Each row is followed by its group and then its class within the group.
[ -7.7   1.6  -3.1   2.6  -2.7 -12.7   3.9   0.4   0.8   0.6  -6.7 -20.3
  -2.5 -21.2  -4.4   4.0 -16.9   7.8   6.5  13.6   3.3   1.7   2.2   5.2
  -0.1  -5.4  -3.0 -21.1  -3.2 -26.6   1.5   1.4  16.5  -5.9 -10.2 -14.5
  -5.2   1.1  -9.1   5.1 -18.4  -0.9  12.4 -21.2  16.3   7.8   5.5 -17.9
  -3.9   9.7  -4.8  -3.6  -1.7   4.3   4.0  -5.1 -19.5   0.7   9.0  -9.0
  15.4  -3.1   0.0 -10.9   0.2 -10.5   8.2  -9.6  16.5   9.7  -7.3  -3.3
 -18.4  14.3]
Q (67)
[ 21.8  12.7  14.3   4.2 -34.7 -14.1   2.4  19.8 -23.9 -45.0  15.1   6.2
  13.0 -29.4  -8.4  -4.2  25.1  -0.1  -8.6  -1.2  -8.8   2.9   6.1  -5.6
  -6.1  -4.5 -12.1 -26.2  -3.2  -8.4  -4.4  13.4   9.1  34.4  -0.3  20.0
 -15.0  -3.5  38.3  20.4 -14.6  -8.1   2.3 -11.4  -3.6   5.3  -2.5   4.6
   2.4  -2.2   9.6  -0.8  -2.4  21.0  -7.5  10.2  -2.0  -5.1  17.5  18.6
   8.6   9.1  -4.6 -22.6  -0.8   6.7   1.1  -8.4  30.0   2.1   5.7   5.7
   3.1  20.2]
P (77)
[ 15.9  11.7 -37.4   8.7 -34.6  10.1   4.8  22.3  20.6 -33.3   5.2  -0.8
   4.5 -29.4 -21.0  -8.8  11.5   7.3  32.3 -17.8 -14.6   4.6  -1.5 -13.1
  19.0 -14.9 -24.7 -24.9  -6.4   1.7  11.2   7.0  -6.6  12.5   1.2  -1.9
 -19.2   8.4  30.3  13.0  -2.2  -7.5   1.0  -7.9  12.6  17.2  -4.4   6.6
  -1.7 -12.8  -4.4  -7.8  -6.4  -1.7 -14.9  -0.1  24.2  -9.8   4.1   4.8
   1.5  10.7  16.5 -10.6   8.5  -3.7   5.6  -7.3  30.9  -4.8   5.4  15.7
  13.0  13.8]
P (75)
[ 10.9  -5.8  11.0  -3.2   1.7 -12.1   4.9  -1.6   2.1 -10.7  -2.9 -10.4
  -1.8 -33.9   4.3  -0.2 -11.0   7.5  -6.5   7.5   2.4   6.9   8.0   2.4
   0.7   3.9  -2.2 -20.8  -8.9 -18.1  -5.8   6.3  18.9  14.5  -7.0 -15.6
  -9.2  -1.9   7.1   4.1 -14.7   4.5  10.4 -19.6  12.4   5.2   6.4 -28.5
  -2.1  12.8  10.6  -3.1  -4.3  18.1  -5.5   6.7   0.9  -1.5   3.3  -6.5
  21.8  -3.1   2.3  -7.0   3.6  -6.1  10.5  -9.9  20.0  15.7 -12.6  -5.4
 -22.3  -2.4]
Q (64)
[ -3.2  -5.2  20.7   7.8  -1.7  -5.3   3.2  -1.4  -3.4  -1.4  -0.4  -8.3
   5.1 -24.6   1.2   1.9 -12.8   5.9  -6.8  12.5   3.5   2.6   0.3  15.1
  -5.4  -2.3   5.6  -6.5  -7.5 -13.1  -1.0  11.4  17.2   6.7  -4.0  -9.0
  -6.4   0.0   2.9   3.9  -5.1   2.4   4.4 -22.2   9.7   4.2   8.3 -20.2
  -3.9  16.2   8.7  -1.8 -15.1  14.1  10.4   4.1 -12.3   5.4  11.8   2.3
  17.9   1.3   1.1  -8.3   3.4  -6.1   3.0  -2.5  13.2  12.2 -11.0  -7.1
 -14.8  11.0]
Q (64)
[ 16.7   9.4 -20.1   7.0 -23.6   4.1  -1.8  13.6   2.5 -36.2   9.9   5.6
   4.3 -12.2 -11.7  -9.1  19.4   0.9   8.9 -20.4 -12.8   3.1   1.3 -13.4
  14.9  -5.9 -20.6 -27.3  -0.3  12.7   5.2  -3.8 -15.5  20.5   1.8   7.3
 -12.1   9.0  30.8  10.1   6.6  -7.3  -6.4   9.6   1.4   3.7  -6.0   8.1
   0.2 -15.8   0.9  -1.9  -0.4  -0.4 -21.9   7.2  28.2 -10.0 -11.6   3.5
  -8.3   1.5  11.1  -5.6   6.9   2.2  -1.4  -2.5  25.7  -9.3   6.2  10.5
  13.8  13.1]
P (75)
[ 50.8   9.4  10.7  -3.4 -33.7  -5.7 -11.0  18.3  10.0 -66.9   8.6   2.6
   7.4 -33.0 -11.2 -13.5  26.5   8.1  13.9 -26.7  -5.3   8.1  -2.3 -14.0
  25.8  -2.5 -33.3 -46.3  -6.7  -0.4 -12.4  -8.0   3.5  42.7  -5.7  -0.9
 -20.7   4.5  35.4   9.3  12.9  -4.4  -1.8 -21.6  13.2  12.7  -6.3  -7.8
 -16.2  -1.2  17.2   7.6  -0.4   3.3 -41.9  14.4  42.7 -18.8  18.1  -9.7
   8.6   3.4  17.2 -12.9  23.3   3.3   8.4 -19.3  55.1   3.6 -12.6  26.2
   4.3  -3.9]
P (77)
[ 11.9  19.3 -17.9   0.2 -37.3   9.9   4.3  35.7  -0.4 -44.2   8.0   6.3
   2.6 -17.8 -20.7 -12.0  10.5   0.1  29.1 -11.9 -13.8   8.0  -2.1 -13.0
   4.1 -18.6 -26.2 -35.2  -0.6  -9.1   4.5  -1.2   2.0  17.4  -1.2  13.4
  -7.6  -3.0  38.9  18.3 -10.2  -4.6  15.4 -23.3  -7.3  14.0 -10.1  17.1
  -1.9  -4.4   4.5   4.6  14.5   4.9   2.2  -2.5 -16.9 -15.1  29.6  12.7
   2.2  11.7   7.2 -25.3   3.2   0.4  11.3  -5.8  21.5  -7.1   7.4   4.8
  16.2  -2.4]
P (77)
[  0.8   1.4   5.2   5.9  -8.8 -30.3  -4.7  -1.4   0.2 -11.7   0.3 -25.8
   9.7 -20.9  -5.4   2.8  -6.4   9.2 -10.6   7.2   4.8   0.2   0.0   2.9
   3.3   5.8  -9.2 -29.6  -2.6 -18.9   2.6   3.1  17.7  13.3  -8.0 -12.7
 -12.6   5.7   5.7  14.1 -12.4  -2.0  -0.2 -14.3  23.6   4.9   6.9 -22.7
  -8.3  13.2   2.1  -8.0 -19.0   8.0  -2.1   7.6   1.2   4.4  -1.7  -5.7
  16.0   2.8   0.1 -16.3   2.4  -0.4   3.6 -10.6  26.5  15.4 -11.7  -3.0
 -13.6  35.8]
Q (67)
[ 20.0   1.6  41.1  -5.2  -6.3 -18.2 -12.1   0.7  -4.7 -38.6   0.8 -12.5
   5.7  -8.0   1.3  -3.5   3.3   3.8  -7.7   0.6   7.9  -2.2  -6.0   0.8
   4.5   2.1  -5.8 -22.9  -1.7  -8.7 -15.5  -9.6  16.8  20.8  -9.0  -2.7
  -3.3   1.4   3.4   2.0  11.5   2.5  -3.6 -21.4  15.3   2.0   1.8 -14.7
 -13.8  16.0  10.0  10.3  -2.8   3.7 -12.3   8.7  -1.0  -6.2  23.3  -7.7
  12.0  -1.1   0.8  -9.7  14.1   3.1   0.8 -12.5  28.6  13.2 -19.3   8.1
  -7.8   6.7]
D (78)
[ 11.3 -10.3  -0.5  -2.4  -2.9 -15.6   5.0 -11.8   8.0 -12.4  -5.2  -8.6
  -2.5 -29.1   6.8   2.8  -4.8   8.5  -4.3   6.3   4.1   4.1   1.2  10.2
   5.4  10.2  -1.9  -8.6  -2.5  -6.3   2.2   7.1  14.3  11.4  -8.7 -17.4
  -9.6  -2.7  -1.6  -0.2 -10.9   4.0   2.2  -8.0  16.3   3.1   5.3 -23.8
  -7.3  11.7   4.8  -1.3 -13.4  12.2 -14.5   5.1  19.3   1.9   1.5  -9.5
  18.1  -0.4  -2.4  -0.4   3.3  -7.4   9.6  -9.5  18.0  18.2 -11.4   1.1
 -19.3  -5.3]
Q (64)
